Each row has a class, written after it.
[ 151  141   52 -122  -44  625  -63  -34 -146  142  103 -197 -246  290
   58  -41  119  171 -152  -93 -101  -22 -461  277  122    6  366  124
  287 -327  -69   73  255   87   55 -340 -115    7]	G
[-326 -256  407   61   85 -225  134   38 -177   12 -135  189  158   97
   -7 -176  -56   17   35  120  211  -20  174  -49 -160  257  -26 -143
   78  168   22  -15 -285   57  -87  375  618   39]	G
[ 181   47  140 -147   24  293   21  453 -157 -274   56 -252  -39 -267
 -262 -252  399  168   64 -208   27 -173 -100   71  381   71  -78 -355
   28 -124  -59  -47   68  175 -124 -109 -384   87]	M
[-278 -163  104  105   10 -585  212   -2  -23  114  -51   61   33 -100
  171 -176 -174   -1   80   49  -19   77  123 -262  318  237 -221  -96
 -372  -71  154  225 -170 -184  110  177  108  -19]	K
[ -86  193  180   78  133  301   61 -216  502  169   42  -97  176   48
  157 -213  -33  -79  110 -327  -94 -119  239  121 -385  -15   -9  183
  388  129  118   -6  229  280 -137  293  -87   -8]	T
[  74  131 -108 -140  266  233 -210   54  580  -32  247 -123 -127 -293
   26  -14   78 -565   86 -277 -158 -146  127   21 -155  -83   17  -86
   85  200   45 -117  150  353 -143   78 -205  -69]	D
[-318 -374  202    4   20 -206  185  293  157  101   27  224    9   -3
   23  -54    1   45   29  187  188  -24  161 -327  -71  203  316 -472
   95   76   43  309 -451   28 -194  220  245  357]	P
[-184 -111  558  178  -75 -246  281  232 -324   83 -104  103   43  244
  125 -162   73  218 -150    9  126 -184   55  131   46  148  162 -214
  -13  264  -80   82 -556   51  139  181  379  272]	D
[ -33 -247  152  -69  -22 -226 -173 -118   95   21   72 -164  120    0
 -116 -329   63 -197  -50  -91  -97 -121 -112 -138   -8  -76 -201  112
 -215 -210  270  364  206   96  -76  337 -167   57]	K
[-409 -249   18 -121  -65 -236  328  610 -281 -180 -316   68 -310  -31
  571   45 -182  278  298   30  228  174 -128  -41  250   -2   53 -124
 -493  216  -93  -48 -846 -491  191 -296  364  319]	K
[-262 -129 -209    7   90  117  -41   10   -6 -140   -2 -258  -72 -108
 -111 -499  -74  -96  470  -38   19  244   32 -280  282   67 -237  233
   78  -65   71  122  264  193 -157  171 -139  338]	G
[  -3  -76  416  -73   50  574 -368 -296 -177 -151   79 -160 -417   77
 -211 -225  103   65 -177  -14 -296 -464 -109  249 -240 -108  174  266
   86 -431 -122  119  574  389   47  110  343  -98]	H
[-220  259  -35  -30  244   40   88 -371 -191  276   -2  232 -225   54
   39  212  288  -51   82  265 -161  -84   57  749 -298  292  533   49
  346 -386 -239  166   98  470  317  -46  847 -233]	B
[-470 -281  113   84  -94 -226  385  213 -494  135 -123   50 -275  320
  370 -173  -73  246    8  266  164    9 -191   47  276  185  297 -203
 -142   33   74   83 -527 -124  180  -93  673  247]	T
[-290  -47 -122  137   89 -420   95 -147  258   64   52  -34  163 -134
  118 -335 -152  -94  314  -96  -21 -146  510  -69 -142   98 -177  127
   12  222  107  203 -100  371   49  391 -359  345]	V
[ -20 -141   -8  -12  -38  -74   29  -68   76  -67 -122  -82  -46   23
   26 -124  -92  -47   62 -155 -142   82    2  -94    8   77 -184  107
 -156 -101  166  338  110   69   42  133   88  130]	D
[-156  -31 -129  316  -82 -331   64  135  107 -175 -113 -100  456 -376
 -284 -174   -6  -79  194 -161  266  414   71 -551   76  -79 -865 -236
  139  459  131 -189    6   70 -636  316  -47  324]	B
[ -47  156  299  199  127 -602  -15 -299  -99   19 -228   45  427 -167
  411 -289 -113  -18   94 -276  231  -99  110   78 -899  304 -221  144
  153  440   34  376   -2  440    1  408  400 -192]	H
[ -46 -108   51  215   75 -222   49   43  195  -26   65  -83  122  -50
 -100 -301  -11  -41  -90 -136  100 -101   39 -343  -40  264 -147 -175
  -20  -35  147  373   34   18   95  356  178  219]	A
[ 163  -53   82 -111  -17  380  -11   33 -262  -18  -90   97  -95  -26
  160  206   28  183   66  138 -223  124   -8  211  211  193  391  -99
  363 -102 -141 -148   10  157   32 -308  213  -35]	H
[  46  111  225  151  169 -427   91   75  326  -60   73  -58  243 -253
  -98  320  194  -68 -595 -214    8 -410  661 -347 -536  169  -58 -533
  154   19 -250   96  -54  549   -5  435 -341  167]	M
[ 175  171  -64 -114 -165  397  -62   11 -358  195  111  -42 -124  230
  249   52   95  241  -42  179 -319  -43 -362  206  267  -35  479   71
  366 -270 -204    4   19  105   63 -532 -445  -68]	B
[  73  110  283  -91   86  176  -53 -340  428  238  -10 -167   87  109
   14  -57   35 -241 -204 -250  -22 -171  -53  355 -539 -163  -30  142
   78  159  230    8  271  233   50  253   -9   19]	M
[-133   16  380   -7  -35  -35  -39  -45  372  106  -32  -89  -12  -53
 -242  -89   79 -229  -46 -240  101   54  -58  -79 -226 -216  -62  128
 -106   98  223   83   37  -25  -78  262 -177  134]	G
[ 310  -49  175   92 -202 -162   43   70  150  232  -63  -56  -77 -142
 -233  -83 -109 -116   81 -133   75  383   82 -281  214   62   83   31
   90  301   14   56  -47  -70 -378  -22 -309   78]	T
[  -4   69   51 -141   34   68   -1  -32  189    4   95 -110   22   81
  -31   60   65 -236 -119  -91  -32  -74   36  162 -147 -193   99  176
 -101  -75  166  -15   64   28   -1   18 -300  -29]	P
[   7  716  240   71  118 -134 -289  -35  277 -477  209 -360  680  257
 -105  -86  307  185 -358 -433  127 -168  134  213  257    9 -127  352
  138  107 -454  -90  -27   26  259  375 -751  117]	K
[-124 -196  501  -34   26  167   34  199 -306  -82  -96   56 -244  -58
   41 -101 -168   52 -216  147 -150 -363 -157 -272 -162   35  -85 -507
 -170  -22   72  219   35  258    5  -54  413  129]	V
[-164  117 -422  140   34 -332   43  221 -129 -161   23 -167 -225 -226
   38 -151   94  217   56  -68  296  -35 -145 -193  158  298 -105 -319
  -30   51 -141  139 -150   62   61  -53   30  224]	H
[-130  192  331 -142   33  632  -59 -299   10 -107   90  -42  173  418
 -196 -278   14  118 -125 -167  -14 -188 -243  310  144   85  -18  389
  272 -101   33  117  558  208  -50   29  -39 -186]	D
[-249 -487   19   83   -5 -331 -229  116   13  175  -20   44  160  -66
  392 -261  -78  162  337 -233  -61   48   22 -107 -113   81 -289    0
  213  252   65  252 -124   48 -287  227  417  143]	B
[  93   35 -161   49   15 -281   80  245   88  -12  167 -210  129  -66
  146 -133 -124  145    6 -108   96   52  183 -266  453  163 -126 -156
 -108 -146  -96  129  -42 -118   46   86 -231  168]	P
[-138 -108  137  111 -171  -88  193  -69   45  -11 -200  -17   -6   76
   19 -152 -163  151  -17 -165    0  225  -93 -178  120  227 -127  102
  -55  -21  104  311  -18 -110  -82   13   90  244]	B
[ 199  269   44  115  -23 -278   13  138  143 -155  136 -262  124   56
 -153 -226   35   85 -316 -249  -41 -195 -105 -322  216   69 -219   27
 -328 -130 -136  534  315  -18  129  145 -385  195]	M
[ -14  -60 -157  134   47 -215 -149   90   38   -5   17  -25   13  -65
  -25 -130   40   -3   77 -208  -55 -151  209  -40  -38  168 -135   86
  177   89  -94  -68  -68   38  -30  207   47  124]	H
[ 125  -96  176   94   13 -403   93 -167   82    2 -116   29  149    2
 -109 -125  -85 -205  -61  -16  -60   93  273 -181   96  227   63   58
 -183  258   12  170   84   36 -112  139   82   44]	K
[ 171 -288  129  305  -97  -40  -57  -41  -80  121   50 -161  304  288
   81 -444  -60  297   -7 -124 -107   17   10 -233  151   20 -115  274
  233  299 -125  300  288  -12 -315  221  -24  312]	M
[ -87 -112   30  154 -108 -280   18  -75  136  249  -39 -213 -210   20
 -115 -332   58  -94   53  -57 -182  136 -159 -251  110  -45   16  168
 -136  -73   18  454  103   -2   36  345  251  178]	M
[ 171 -168  350    0  -68  273 -207  -86 -155  215  -19 -118 -187  243
 -157 -229   49  -87   73 -105 -152  251 -293  -59  149  -28  267  260
  219 -148  -25  288  144   65 -217  -91   25  131]	A
[-538    9 -112  215    7 -615 -159  129 -175  -98  281  -16 -177    1
 -140 -130  292   77   61  -86  258   26  -21  155  296   57 -124  255
 -220 -204 -193   99 -304 -199  -44  204  138  -56]	W
[ 187  -42   27  -99   91  471 -109  -59 -189  -12   -2 -159   -4  358
  140 -185  197  374  -70 -114  -74 -272 -266  411  188   51  242  321
  215  -57 -348  119  392   42   74 -215  -46   80]	G
[ -22 -110   22  207   19 -215  -51  409 -101  -33  -24  -22   37 -487
 -303  -85   65   85   54 -266  -36 -275  530 -326  311  201 -366 -206
  241  408 -234 -335   23  199   64  134  -80  169]	K
[  59  132 -545   94   35  338   81 -160  -65  290   35 -117 -155  125
  365 -211 -122  247  410  109    7  171 -252 -135   56  -47  130  103
  334 -122 -153  106  304   45 -229 -288   55 -105]	T
[ 153  105  -15 -154  -73  379  105  -31   48   64 -230 -179 -191   60
 -313  -48   83  -96  433    7 -105  386  -34 -185  246 -370  189  307
   20   85   64  -58  224   19 -126 -186 -515   59]	H
[  82   37  276  158  158  290   92  -96  -53    8 -144 -242 -194 -121
  -60 -154 -117 -175 -111  -48  -28   71 -115 -180  -33    4 -178 -139
 -142 -101  154 -111  368  -98  -49  -72  338   74]	V
[ 276 -120  479  -21  190  171 -326 -176  285  375  171   50 -236 -105
 -300  -41  225  -39 -179 -135  -95 -660  283  286 -778   62  174 -508
  309 -172   74  227   25  601   13  284 -158  239]	K
[ -59  -42  -63  -28   92  -81  -99   79    4  -85    7   86  107   35
  138  -10  -57  138   15 -133  -88  -99   79   79 -108  301  -25  -81
  140   56  -12  282  133  136  -39  -79  213  170]	K
[-217 -236  826  -16   39  250  220  -68  -67  100 -131  309  -59  201
  -45  126   46   30 -232    9  -55 -449  168  443 -419  -66   30  -81
  -93   22  289  -48 -399  145  333  203  114  109]	D
[ -39   60    6  -28  -61  -38   65  178  129 -128   87 -347 -194  164
  -64   92  228   88 -673 -167 -191 -249 -170 -129   99  142  364   19
 -139 -544 -121  653  256  104  529   57 -160  501]	M
[ 632  180  330  -43   80  744  -88   47 -423  -27   60 -117  -65 -177
 -125   30  130  163 -194    4 -248 -129 -251  419  309   98   -6  -18
  339 -112 -217 -283  688  178 -106 -416  -17 -326]	H
[-193 -238  123   61  -36  -77   17   19  -28 -144  -22 -155  229  -17
  119 -448 -166  152  235 -176  197  -32   89 -228   88  -40 -369  150
  -53   67  132  179   24  136  -82  206 -320  412]	A
[-298  209  157  -74  -26 -413  124  266 -151 -433  -45  146  586  204
 -158 -276  -89  192    8  104  477  -81  -14 -461  336  313  -27 -409
 -145   20  -68  305  -80   23   83  202  564  202]	A
[ -78  -81 -197  190   27 -334 -119  227   32  -20   93 -123  -74 -257
   90 -131  139   79   36 -214   14 -103    2  -80   56  190 -247 -253
   -5   52   18   94 -107   12   57   95   88  137]	W
[-117   71  100 -146   31  -77   81  -69  373 -178 -129   12  105  -70
   23   66 -101  -69 -121 -263  139  -63    2  -91 -244    1 -204  143
 -239  209    6  226   87   68   -5   82 -267   34]	M
[-254 -137  146  143 -135 -387  -48 -233   90  283  -27  -18 -132   26
  -54 -274  -15  -54   95    5  -34  292 -320  -61   15   52  -83  134
 -136  -88  208  464  -51 -112  -82  279  299  102]	M
[  61  248   95 -161 -191 -576  -89  347 -161 -295 -407 -100  377 -143
 -653 -277  201   52  101  -30   91  104 -200 -404  539  247 -319 -227
 -252 -146   70  281   73 -337  279   47 -325  418]	B
[-254   11 -184  -16  158 -430  121 -124  -31   83  -78  -12  -82  -16
  214  -31 -122  -86  170   30  131  233  -17   13  240  180 -266  106
 -264 -182 -128  166 -213  -33  -23  -13 -241  206]	K
[ 110  -71   55 -257  101   68 -197   -1  -99 -170 -272   68  443   30
  194 -128 -164  -52  293 -262   -1  -13  276  156 -205  279 -133  276
  330 -167  -81   10  114  204   13   92  154  170]	D
[  99   59   13   18  195   -4 -121   57  169  126   76   30  -51 -138
  379   68 -185  -56  201 -251   35   58  201   74 -195   94   25   -7
  113  239 -153  -68  -69   69 -121 -111  225  -72]	K
[  44 -414 -262 -330    4  851 -136  225  178 -189  115  157 -237  325
  707  229 -529  421  185  -10 -328   59 -441 -294  481 -184   90 -130
 -199  226   31  227  502 -312 -318 -874  460  -68]	B
[  -8 -314 -366  109 -116 -160 -229   -8 -322  138  -63   41 -231 -171
 -120  -91  210  178  542   67  -46  253 -127  162  373 -140 -131  202
   42  298  -49 -232 -247 -162  -61 -117    4 -105]	G
[  52   -6  383  -90  135 -331 -117  -92   20  -76 -156 -103 -139 -204
  121  -77    4 -254  180 -357 -373    3  353  275 -195   23 -198  431
 -389 -220  -11  239    8  158  150  189 -114  -61]	M
[ 156  -14   37 -205 -108  308   12    4 -306  119  -99  -45 -222   62
 -202 -121  192  109  244  -48   -7  103 -171  342  379   60  304  218
  197 -205 -126  -11   18  128   -5 -338 -285    8]	A
[ 105  -74  248  -83  -15  172 -103   66 -279  188  -69 -120  102  271
  188 -135   -7  166   46  -67 -105  113 -137  -47  177   67  293  261
  336  -61 -217  154  184   46   39  -79   50   -1]	G
[-330  -15   79   -2  -83 -277   31    1 -117  -18 -100  111   75   30
   48 -133  -71  144  118  -98  215  155 -194  -98   -1  192 -103  132
   -2   54  117  339   -8  -66 -125  -25   97  -94]	T
[ -71   19  476   76  -21 -425  286  376  188  285  -45  132  348  422
  391  275  -49  403 -103   38  -73   75  464 -194  339   51  506 -143
   10  125 -326  213 -410 -355  429  264  388  118]	W
[-153   -2 -375  206   -7 -624  -97  192   75 -111  116  -32   20 -296
  117  -88    4   20   85 -144  136   16  236 -126  -23  332  -80 -129
  -34  -36  -65  135  -72  -52   46  182  521   60]	W
[-344 -211  433  -47   13  -55  266   97  -92   68  -85  218   62   83
  202  -38  -61  121   37  209   50  -72   25  113 -251   15   88 -140
  -54    0  105  269 -287  136   25  176  286  253]	M
[-275  327  -87 -267  312  375 -195 -128  120 -262   56  -92  -52  -81
  201   69   -2  -35   34  -83  130 -104 -146  373 -500  178  -75  -97
  326 -141  -27    1  196  485   31   44  221  -97]	H
[-219  -26  594   31  204 -366 -116 -301  345  439   93  197   82   39
  107  107   68  -40 -157  -31   76 -454  388  170 -346 -166  154   72
   42  104 -271  -51  -28  158   41  437  -10 -133]	H
[-360 -117  495   45   32  353  418   73  -61  -90 -225  139   31  200
  121 -162   29  314   20  -64  120 -187   53   52 -155  138  167 -164
   52  235  125   36 -222   71  125   54  410  121]	M
[ -28  -58  -36   36    1 -267  -18 -127  161  -60 -120 -118   84  -71
   37 -128  -77  -71  -10 -172  -27  126  -66 -165 -133   94 -287  119
 -172  -76   95  359  162   44  -15  248   69  117]	G
[ -74   51   76 -141  141  283 -101 -218  609  -40   18  -14  114   85
   69   88   14 -254 -157 -237   18 -259 -118  119 -530 -261 -131  149
  -80  121  172   -2  121   11   -6  170 -104  -71]	B
[ -89  -49  -67  -16    2  -61  -78  205   54   59   55 -124 -303 -276
   25 -150 -122 -190   90 -214  -28  -43  -50  -32 -186  -13 -258  148
  -83  115  121   23   17   -9 -119  -37 -203   12]	K
[ 249   90  291 -153   59  149 -179  -16  217  162   51 -150   27 -139
  -88  -43   96 -214  -70 -216 -149 -209   38  -15 -211 -146  -28 -108
  149   46    1   -4  255  336 -148   23 -405  -69]	B
[-126 -272 -498 -247  179  423 -109   73  313  488  237 -215 -279  197
  327  -38  115 -430  153  281 -100   54 -518  194 -233 -438   93  114
  304  -31  123 -187 -309    9 -152  151 -491  138]	G
[  22  -74 -393  184  -29 -169  114 -130  -55 -125  -83 -147   55  -83
   92 -355  -21  241  223 -292  300   60  159  101  110  460 -267   37
  161  145 -117   27 -111  240 -102  136   77  144]	W
[-101  106  483  -29  -48 -366   99  403 -112 -328   -7  180  311  -92
 -267 -156   37  -91   34  -45   97 -149  325 -215  358  176   31 -272
 -249  143  102  -50 -209  -26   -3  103  142   47]	T
[ 156 -195  166  166  -69  -70   83  205 -209  294   71   -3  395   74
  293 -368  157   38  219 -103  -21 -170   87  -74  251  -78  113 -163
  352  359  -69 -230 -453  264 -184  108 -202  227]	K
[ 102  -79 -214  175   62 -250 -243  255 -168    6  239 -158 -272 -323
  -19  -82  184  -60   69  -11  -83  -88   89 -136  186   87   68 -179
   -1 -149 -178   43   51  105   90    3  240  -18]	W
[-197 -109 -163  152   64 -260   29 -117  153  309  113   59  117   -3
  386  -20 -159  127  199  147  138  113   98  -62 -183  -58  -31  -40
  138  -81  -62  194 -226   33  -58  222   94  249]	P
